Each row is followed by its class number.
[   9  152 -635  115  -62  148  -23   64  383 -123 -236 -331   54 -202
  -60  157 -360 -438 -217    2  310  -33  630 -581  -93 -579  -65  202
   23  354  -71 -210  -79 -494  -19  192  390] | 3
[-160   62  -64  -14 -130 -372   90  465  -97 -163  280   78 -110  262
  238   89  382  457 -315 -103 -250 -277 -351  250 -112  246  240 -212
 -272  250  182  172  194  328   31 -129  -21] | 9
[ -24   14  237   34 -179  129   93   42 -797 -118  171   33 -125   46
   62 -135  340  248  173  192  -50  251  -94  510  137  279 -244 -282
   63 -302  137  230  255  451  257   55  -48] | 11
[  23  -89 -236   27 -149  -17 -106  189 -465    4  195   21  142  350
  -44   79 -161  131 -200 -194    3   88  386  -46  154 -171 -380    1
  -98   -5  351 -128  137 -108  402  304  146] | 7
[ 203  332  -15   14 -255   28   83 -351 -333  405  116 -298  -92 -124
  -67  283   61 -238  -52  192   67  202  264 -175  432  338  -23 -140
  184 -328   84  -60  -65 -295  309  287  -92] | 2
[  44   22  106   43    2  215   69 -121  164  -36 -220   33  208 -126
 -448  -53 -302 -259  272   50  101  105 -196 -351  152  -10  -51  118
  189 -401  -53 -128 -259  -17   -9   98 -251] | 7
[-100 -108 -489  -97  -26 -326   91  359  483 -368   12   78 -165  274
  195   44  -55  161 -278 -318  124 -331   69 -151 -212 -209  123  109
 -274  392  126  -60   74  -68   -4   70  184] | 8
[ -89  149 -462   46 -102 -425   75  464  270  -31  100  -22 -101  314
  172  314   -6   46 -606 -129  -38 -312  202 -193 -116 -117  156   82
 -244  285  294 -152   75 -248  146   97  253] | 9
[  14  298 -426  151 -128 -226  -91  357  273  294  -22 -124  175  171
  -84  459 -236 -193 -873  -63 -141 -166  259 -486   91 -111  -25    3
 -121  158  382 -350 -145 -467  267  184  318] | 5
[ 114   88 -343   52 -194  -75 -159  189 -209  132   60  -73  257  334
 -144  249 -371 -181 -234  -97  -86   75  503 -280  182 -218 -288   44
  -28 -220  411 -205    0 -397  413  411   96] | 1
[ -21   77  171   19  -83  356  143 -108 -173 -272 -134 -122 -110 -438
 -156 -224  165 -138  488  290   95   90 -195  224   12   50  145 -255
  138   31 -270  332   99  271 -196 -155   36] | 5
[ -50   -4   41   72  -71  205  129  -33 -147  -24  -86    3  116  -82
 -286  -27 -103  -82  123    6   86   91 -145 -273  112  143  -73    6
   91 -205  -26  -77 -177   90   73   14 -157] | 2
[  52  111  116  -76 -169 -214  134 -136 -372  188  329 -121 -133   54
   55  100  278  101  185   96  -83  -24 -163  148  223  395  191 -258
   -1   -5  -26  171  129   84  111  107 -221] | 0
[ 224  474  -55  -48 -145 -212  213 -280  210  199  113 -241 -380 -222
 -193  357 -137 -628   73  427  305   34  124  -36  125   81  275 -139
  130 -285  -98   -2   -1 -358  116  283   33] | 7
[-116    6 -122   85 -148  202 -139   56 -406 -105   23 -106  292   30
   90 -160  287  431   17 -245 -333    1  -17  -39   40   -2  -40 -252
  -91  419   17  141   50  284 -119  -92   38] | 10
[-103   96 -518   43    7 -297   -4  497  424 -163  -23 -121   62   99
   11  137 -344 -259 -136  -56   31 -352  340 -235 -354 -444  301   95
 -214  536  -18    8   90 -378 -121   72  243] | 2
[ 141  143  -63 -159  -89 -428   34  -85  167   92  171  -41  -82  217
 -154  237 -211 -244  267   26   36 -119   60 -233  111   61  262   -5
   51 -177   76  -56    7 -334  121  357 -273] | 6
[ 250  114  283  -48 -215  102    0 -457 -467  480   86 -220  149  -15
 -262  143   87 -127  199  109 -243  279   48 -295  624  403  -93 -278
  337 -371  201  -96  -97  -87  224  286 -166] | 12
[ 183  351  -17 -107  -73 -331  131 -242  210   81  134 -165 -235  -45
 -127  265 -144 -396  240  243  176  -37   94  -48   86   61  328  -90
  100 -260 -101   40   45 -347   77  319 -194] | 11
[ -51   56  -51  105 -108  225  180   11  -17 -107 -104  -48  -26 -221
 -193  -35  -80 -160  126   93  281   61  -89 -161  -34   67  -61  122
   65 -280 -149  -28 -139   90   62  -35 -108] | 9
[ 105 -340  100  -53  -76  757  -10 -442 -246  -54 -359 -189  265 -284
 -298 -351   25   39  428 -215   96  290   68 -439  425  -63 -399 -127
  311   -2  -13  -68 -158  203 -118   50  106] | 2
[  20  455 -260  135 -153 -165   62  122  113  240   35 -196 -198 -105
  -61  542  -34 -335 -679  352   93  -23  347 -322  112   25  -15    5
   -5   21  275 -234  -45 -422  291  124  343] | 7
[ 100  365   92  -78 -199 -184  222 -258 -130  -80  264 -137 -485 -217
   99  101  234 -175  349  348  255   26 -192  401   18  319  310 -184
   -7 -245 -271  314  145  138   29   78 -232] | 3
[-100 -155  -33  145 -164  236    4  101 -372  135  -46   21  318  144
 -104  -47   45  234  -99 -201 -131  103 -107 -311  174  235 -283   14
   -1 -144  194 -123 -179  220  176  -13 -134] | 8
[ 128  348 -164  155 -170 -149  -21  340 -232  216  152  -58   24  133
 -289  331 -380 -435 -347  228   27   26  261   84   97  -44 -109  -47
  -52 -312  325  -75   86 -338  437  248  184] | 12
[-133  110 -444  171  -98  -89   73  416  168   42  -16  -75  101  -11
 -126  184 -312 -326 -337   -2  191 -137  130 -338 -179 -148  -13  235
 -141   79    6 -195 -150 -230  134   85   29] | 10
[  23 -216 -278 -123    7 -126  -74   78  425    7 -132   38  211  322
  -22   88 -228  167 -316 -435  -47 -167  176 -584  169 -183 -119   73
  -71  144  351 -280 -152 -239  109  231   72] | 2
[-103   88 -319   71  -19 -142  150  274  311 -138  -72   20    6   13
 -132  120 -353 -282 -101   45  266 -145   -3 -244 -252  -99  120  196
 -109  -79  -30 -117 -120 -153   39   29  -71] | 2
[  38  270 -253  -11  -97  -98  219   39  367  -94  -76 -126 -455 -299
  -17  287 -113 -440 -302  414  447  -25  233 -145   -2  -60   70   78
   20  -51    4  -77   -4 -308  165   96  299] | 5
[  35   -4 -356  112 -130  292 -108   16  -64  119 -135 -347  241 -107
 -110   94 -189 -174 -247 -142   -7   64  510 -503  180 -283 -217  -71
   67  330  127 -136  -75 -294  111  133  348] | 4
[  76  208 -243  233 -234  417 -169   80 -302  384 -168 -380  344 -208
 -252  223 -119 -327 -329   74 -178  149  437 -579  327 -128 -275  -75
  196  107  290 -243 -175 -330  151  101  365] | 2
[ 140  205  -27 -265  -37 -445  160 -201  461 -171  162  -72 -399  -89
 -120  133 -230 -426  491  251  334 -112   -2   75  -26  -35  398   23
   22 -212 -218  166   84 -243    4  286 -272] | 9
[  56  121 -458  101 -178  369  -67    2   85   65 -221 -357  102 -322
 -160   98 -263 -397 -169   -4  210   69  568 -487  101 -334 -227   12
   96  230   41 -146 -136 -363   37  141  415] | 1
[ 134  547   31  -80 -115 -510  213  -44  199   14  316 -163 -494 -151
  -40  321  -23 -464  170  459  161 -139 -120  309  -67  154  524 -185
  -24 -192 -214  241  170 -211   69  178 -134] | 9
[ 134  125  102 -274   38 -342  284 -314  341 -327  142    2 -513 -157
   -5   -7  -10 -269  690  311  441 -113 -183  312 -122   36  486  -57
   11 -220 -368  298  185  -22 -141  182 -330] | 0
[ 137  363   63  -39  -68    7  187  -83   -9 -271   18  -51 -491 -321
 -200   84 -235 -529  221  584  555  211  161  401  -37  -87  -51  -32
  108 -558 -130  197  156  -96  272  160   70] | 0
[ 156  267 -322   67 -141  -16    5  118  -40  -47    8 -107 -125  -30
 -168  192 -451 -519 -122  209  320  138  557  -74   29 -333 -239  137
   48 -323  135 -155   64 -405  399  385  279] | 1
[ -48  155   70  177 -174  261 -171   52 -449  327    7 -257  362 -125
 -212  116  144  -31 -137   90 -426  113  102 -302  358   97 -124 -300
  160  238  189  -15  -80  -24   28  -18  139] | 0
[  30  126   11  -79  -68   16  301   14 -124 -551   36   60 -546 -154
    8 -120   10 -184  367  371  502  131   -5  591 -226 -132  -17  -73
    8 -357 -157  282  301  244  145   80   92] | 3
[-199  140    8   86 -107   23  269  151 -143 -385   80   98 -186 -175
   13 -133  232  132  247  146  145  -60 -423  282 -239  181  195   30
 -126  -46 -294  222   33  447 -123 -177 -241] | 3
[ 193 -243  -78 -310   -6 -196  118 -413  258 -126   41    0 -132  139
  -81  -50 -235 -147  581 -164  334  -26  113 -221  157  -88  163   60
   65 -137 -102  -19   29 -201   37  415 -284] | 5
[ -46  154 -301   52 -159  -26   77  116   65  -23  -56 -100 -157  -62
  224  130  153   18 -437   -1   32  -39   84  -90  -22    9  -66  -87
  -93  133  128  -60  -27    1  102   26  262] | 4
[  41  290 -114  -94 -127 -351  263  -58  -46  -82  323 -145 -494 -105
  157  112  141 -202  209  252  287 -136  -91  400 -157  147  386 -157
 -115   36 -277  254  216   -2  -19  112  -87] | 11
[ 210   61 -175 -234  -46 -266  115 -246  352  -51   68 -103 -232    9
 -165  139 -375 -442  278   35  350  -65  208 -157  126  -51  192   14
   40 -187  -59   -6   -6 -404  114  406 -151] | 5
[ -32  203  -62   64 -162  -13   49  131  -88   71   80  -85 -142  -53
   66  139  207   79 -403   85  -77  -38  -12   -1  139  184  -20 -192
  -62   98  144   39   -2   51  157  -63  217] | 10
[ 139  -69   18 -244  -48  -71  331 -469  211 -363   21  -66 -450 -115
  127 -151  100  -97  641   27  460    4  -75  240  -32   37  296  -75
   30 -197 -354  253  152  129  -94  208 -232] | 4
[  80  308 -342   46 -117 -174   57  173   18 -141   45  -90 -223   35
  -26  259 -329 -459 -173  285  338   58  461  134 -131 -271  -89   64
  -68 -272  111   -7  153 -343  328  298  189] | 0
[  64  192  -26  -70 -218 -325  -25  -34 -359  175  377 -121 -133  165
  166  208  172   70  -32   35 -149  -52   50  105  168  263  135 -225
 -107   25  125  138  142  -36  210  182 -133] | 6
[ -88  -33  -94  167 -101   35  -73  275 -299  179   28    7  449  235
 -234  115 -116  139 -190 -165 -291  -16  -58 -436  185  190 -173    6
   -9 -101  259 -169 -176  -75  197   48 -236] | 8
[ -46  194 -113   24  -44  -17   81  143  168 -269  -29 -101  -42 -189
 -185  -19  -67 -179  265  139   37 -152  -19    9 -136 -117  286 -106
  -10  249 -160  190  102  -38 -186  -80   68] | 7
[  63  137  -52 -140  -57 -465   11   48   35   62  355   -1  -65  215
  -84  208  -59  -32  165  -69 -119 -202  -32    6  106   96  350 -178
 -108  150   66  112  119 -219   38  221 -230] | 10
[-120  135 -205  236 -212  150   41  126 -362  180   26  -56  206   29
  -77  168   54   61 -378  -61  -62   82   -3 -340  126  151 -231  108
  -64  -39  182 -231 -189   86  187   48  -27] | 7
[ -81 -175 -217 -236   15 -142  237   22  363 -594   -8   87 -421  -44
  266 -156  184  244  125 -106  333 -182 -157  173 -231 -110  162  -15
 -198  293 -133  167  162  272 -167  -12   54] | 2
[ 146  357  101    7  -46  111  211 -130  -92 -246  -61  -46 -356 -436
 -368   20 -255 -560  338  658  527  262   33  337  -39  -64  -47  -94
  172 -537 -226  154  143  -54  182  128   31] | 6
[ 135  221 -347  -59 -246 -198   65  -64   85  236  146 -192 -230  -28
   33  235 -153 -386 -158   18  260  -68  366 -101  149   32   79  -57
  -61   -2   77  -48  -10 -364  204  314  177] | 11
[ -93  111 -326   70 -168 -180  -42  295  -81  114  104  -58   -9  178
  231  206  179  226 -626 -128 -150 -151   95 -153   27   73  -93 -102
 -195  299  303 -128    4  -33  177   25  250] | 4
[  32  311 -486  256 -175   56 -164  290  -11  366  -37 -349  277  -42
 -221  405 -329 -461 -518   81  -66  -57  629 -598  140 -324  -96   47
   26  260  267 -281 -109 -627  199  222  389] | 11
[-114 -106  -58    8  -64  266   87   48 -146 -359 -110 -111   30 -198
  -24 -297  165  133  359  -50  -23  -12 -157   90  -76  -37   72 -182
   16  338 -220  250   98  309 -244 -139   54] | 8
[   3 -107 -236  -35   24  102  -19  103  326 -237 -143 -141  148  -89
 -219  -89 -283 -228  264 -139   72 -124   69 -278  -87 -402   99   13
   26  314 -118   -5  -18 -136 -225  110   79] | 4
[  81  361 -259  123  -42   41  -87   48  282  160 -153 -332   84 -343
 -368  317 -487 -769 -128  409  136   27  473 -409   25 -343   38  -25
  178   99  -10 -152  -67 -621   42  203  326] | 11
[ 194   48  256  -99  -64 -257  -25 -224 -190  273  247  -88  199  280
 -150  165   39   98  277  -99 -323  -13 -161 -246  348  202  195 -215
  124 -240  127  -25   34  -90  116  306 -377] | 9
[ 116    9 -246 -163 -184  -62   90 -293   54   85   99 -161 -187  -15
   41   85  -30 -162  123  -65  285   65  222 -113  242   94  -45  -35
    7  -66   19   -9  -20 -178  119  310  -71] | 8
[ 139   -2  -30 -120  -22  290  175 -338  360 -102 -334 -117 -196 -355
 -155   -8  -68 -221  -19   63  392  148   14 -294  181  -32 -158  -66
  209 -245  -10 -129 -156  -67   18   90  162] | 4
[  25  199 -172   64  -69  166  -26  -45   27  -20  -85 -238   42 -327
 -286   94 -239 -399  143  203  120    4  283 -330   70 -194   71  -39
  114  223  -89  -12  -28 -320  -24  101  186] | 10
[ -41  195  212   50 -160 -108  176   86 -425   13  153  -44 -217  -40
  129  135  517  263 -181  240 -251    7 -345  262   87  442  127 -403
    0   12  121  178  136  368   76 -128   12] | 0
[ -80  245 -243   60  -78 -522  -53  629 -157 -228  363  126  -40  416
  -21  264 -184  -36 -197  102 -141 -187  141  293 -210 -150  132  -41
 -251   56  284   88  314 -158  276  213   37] | 11
[ 200 -149  -76 -245    3  -89  191 -412  215  -86   14  -80 -152   52
  -97  -40 -167 -174  473 -115  323  -10   84 -219  185  -50  148   -1
   85 -140 -116  -13   16 -188  -16  357 -186] | 4
[ -47  124  -82  -17  -76  -72  193  139   62 -205   40   25 -279  -84
   93   19  216  158 -146   28  125 -149 -148  167  -76  165  158 -165
 -156  159  -22  158  104  165  -30 -140  130] | 2
[  -8 -215 -263 -183   28  -41  246   57    8 -576   26  109 -398   35
  118 -226 -107  -15  303   -7  595  -39  156  415 -296 -334  -33   44
 -177    4 -178  206  305   88   22  103   97] | 6
[  29  375  -40   80 -121 -221   10  313 -262  -73  235    2 -149   47
 -117  180 -173 -294  -75  343   29   28   80  386  -80    0   48 -169
  -94 -251   97  174  204  -88  298  176   59] | 4
[-222  -67 -497  169 -156  -62   34  474 -243  -66  115   40  150  242
   80   69   -1  186 -361 -235   18 -171   70 -224 -162   13 -120  124
 -264  266  168 -146  -52   41  125  -33   31] | 4
[ 146  406 -241  -54 -176 -402  122   15  238  166  212 -240 -316  -59
  -59  427 -238 -601  -81  311  239 -122  217   -7   22   58  296 -104
  -33 -150   16   40   65 -484  201  283    1] | 4
[ 118  212   25   47  -91   28  106   45 -232 -166   85  -20 -213  -72
 -214   62 -200 -320  112  287  272  173   58  331  -11 -100 -136 -122
   45 -400   32   79  164   27  272  207   68] | 4
[-121  302 -138  153 -146 -133  119  323  126  -13   40  -67  -81 -138
 -166  221 -171 -390 -134  330  131  -73  -84 -108 -150   61  128  138
  -26 -209  -49  -35 -114  -78  109   -8  -73] | 9
[-117  -76 -432  119 -126   90    6  173  -92  176  -20 -107  258   80
  -58  167 -218  -79 -460 -194  118  -13  219 -537  115  -51 -325  193
  -94   70  171 -316 -217 -244  205  171   -5] | 12
[   7   94   55  -70  -75  -44  182   26  231 -148  -47  -19 -238 -135
  -10   81  123  -34  -95  149  120  -53 -208   78   30  165  127 -129
    5  -85   53   80   54  112   53  -34   69] | 5
[ -61    2 -170   64  -93  211  -21  102  -59 -130  -87 -159  112 -122
  -97  -83  -24  -29  117  -93    6  -45  125 -175  -13 -197   36  -37
   14  319  -37   43   23   32 -102  -30  183] | 1
[-132 -203 -509   27 -135  223  147   -1    8 -223 -178  -48  -41  -44
  109  -88 -115  -41 -114 -168  454   41  254 -255 -118 -148 -302  262
 -100    9  -55 -150 -139   -2  115   57   49] | 3
[ 104  -45  378   12  -14  290  -93 -140 -160   24  -88  -25  420 -107
 -460 -205   13   83  529  -35 -357  134 -432 -131  354   93   73 -337
  249  -36  -34  132  -66  273 -247  -16 -211] | 0
[   9  -88 -133 -180   91 -271  157  220  122 -609   93  181 -213  205
  -79 -112 -252  -57  425   43  306  -89   12  379 -283 -268  142  -26
 -112 -157  -51  223  308   -8   50  198 -146] | 4
[ 130  317  -84   87 -113   98   94  -95  159  200 -152 -157 -127 -279
 -210  297  -66 -374 -407  370  177  104  128 -286  244  120  -98 -116
  133 -260  170 -188 -120 -266  207   53  276] | 8
[-129   52   26   60 -170 -283  -96  402 -390  176  306   31  247  401
  226  168  390  618 -451 -267 -625 -180 -295  -34  162  273   90 -285
 -212  297  412   53   97  256  128  -36  -58] | 3
